Below are the code and all the weights of a small trained network. Each question names an input and a class and asks about switching units off, where a switched-off unit gives its printed mean instead of its output.

import numpy as np


def w(rows, s, z=0):
    codes = np.array(rows[::2]) - 128.0
    scale = np.full(codes.shape[1], s)
    scale[-1] = z or s
    return codes * scale


def f(y):
    return np.maximum(y, 0)


def log_softmax(a):
    a = a - a.max(-1, keepdims=True)
    return a - np.log(np.exp(a).sum(-1, keepdims=True))


def net(x, mask):
    res = np.array(x, float).reshape(1, 2) / 4 @ E
    y = f(res @ A[0][:, :-1].T + A[0][:, -1])
    res = res + np.where(mask, y, B[0][:, -1]) @ B[0][:, :-1]
    return log_softmax(res[-1] @ U[:, :-1].T + U[:, -1])


A, B = {}, {}
E = w([
[67,188,104,193],'x0',
[245,63,138,218],'x1',
],0.011)
A[0] = w([
[163,117,118,252,237],'neuron 0',
[149,133,129,187,138],'neuron 1',
[98,134,121,74,127],'neuron 2',
[164,90,168,147,10],'neuron 3',
[131,141,122,125,71],'neuron 4',
[143,87,164,70,181],'neuron 5',
[190,116,127,60,194],'neuron 6',
[48,189,136,128,249],'neuron 7',
[93,150,108,77,168],'neuron 8',
[103,140,99,176,94],'neuron 9',
[72,185,131,247,78],'neuron 10',
[64,157,100,129,211],'neuron 11',
[232,67,122,118,65],'neuron 12',
[106,128,151,87,158],'neuron 13',
],0.016,0.0016)
B[0] = w([
[166,252,111,144,237],'neuron 0',
[143,189,126,138,177],'neuron 1',
[99,175,135,97,191],'neuron 2',
[176,137,130,80,180],'neuron 3',
[120,123,127,127,132],'neuron 4',
[111,107,92,177,177],'neuron 5',
[125,105,101,198,184],'neuron 6',
[169,81,158,44,248],'neuron 7',
[62,140,117,48,205],'neuron 8',
[150,114,79,135,166],'neuron 9',
[162,87,4,144,222],'neuron 10',
[166,96,155,76,216],'neuron 11',
[225,81,180,141,232],'neuron 12',
[91,155,145,125,173],'neuron 13',
],0.034,0.014)
U = w([
[124,55,99,112,93],'0',
[67,184,57,161,232],'1',
[176,130,106,135,158],'2',
[135,185,203,133,10],'3',
[102,2,155,205,215],'4',
[98,143,205,44,190],'5',
[89,158,231,143,39],'6',
[109,116,162,138,4],'7',
],0.009,0.0036)

Each question gives the input, the list of numbers given to net, and the class t.
The units are the neurons (one row each of A and B). Each row of codes is followed by its name. A weight is (code - 128) times the scale printed after its matrix; where a second scale follows, it is the last column's (A, B and U).
mask holds one flag per neuron, in row order. A switched-off neuron (its flag False) gives its mean, the last column of its row in B, instead of its output. The means were averaged over made-up inputs and are rounded, as every weight is.
A unit's drop is (log p(t) with every unit on - log p(t) with that unit switched off) / (log p(t) with every unit on - log p(t) with every unit switched off).
The circuit of an input: a set's keep is (log p(t) with only the set's units on - log p(t) with every unit switched off) / (log p(t) with every unit on - log p(t) with every unit switched off). Starting from the 12 units with the biggest drops (on a tie, the unit counted first), units are removed one at a time, each time the one whose removal leaves the highest keep (on an exact tie, the one counted first), for as long as the keep stays at least 0.8.
units of the circuit, in order: the units of the circuit, biggest drop first
k most important neurons: the k neurons with the biggest drops, biggest first
drop when u is switched off: that unit's drop, to one decimal
input [1,1], class 1: units of the circuit, in order : neuron 12; neuron 7
input [6,-5], class 0: most important neuron : neuron 10
input [-4,-2], class 1: units of the circuit, in order : neuron 7; neuron 12
input [-6,-3], class 1: units of the circuit, in order : neuron 7; neuron 12
input [0,0], class 0: 4 most important neurons : neuron 0; neuron 2; neuron 1; neuron 8
input [5,-1], class 0: units of the circuit, in order : neuron 0; neuron 10
input [0,4], class 3: units of the circuit, in order : neuron 10; neuron 0
input [-5,-3], class 1: 2 most important neurons : neuron 7; neuron 12
input [6,-7], class 5: 3 most important neurons : neuron 7; neuron 8; neuron 2
input [3,-3], class 5: 3 most important neurons : neuron 6; neuron 5; neuron 7
input [-1,7], class 3: drop when neuron 10 is switched off : 0.8
input [4,2], class 1: drop when neuron 12 is switched off : 0.6
input [-3,-1], class 4: drop when neuron 0 is switched off : 0.6
input [2,2], class 1: drop when neuron 12 is switched off : 0.4
input [-1,0], class 4: most important neuron : neuron 0
input [5,2], class 1: 2 most important neurons : neuron 12; neuron 7
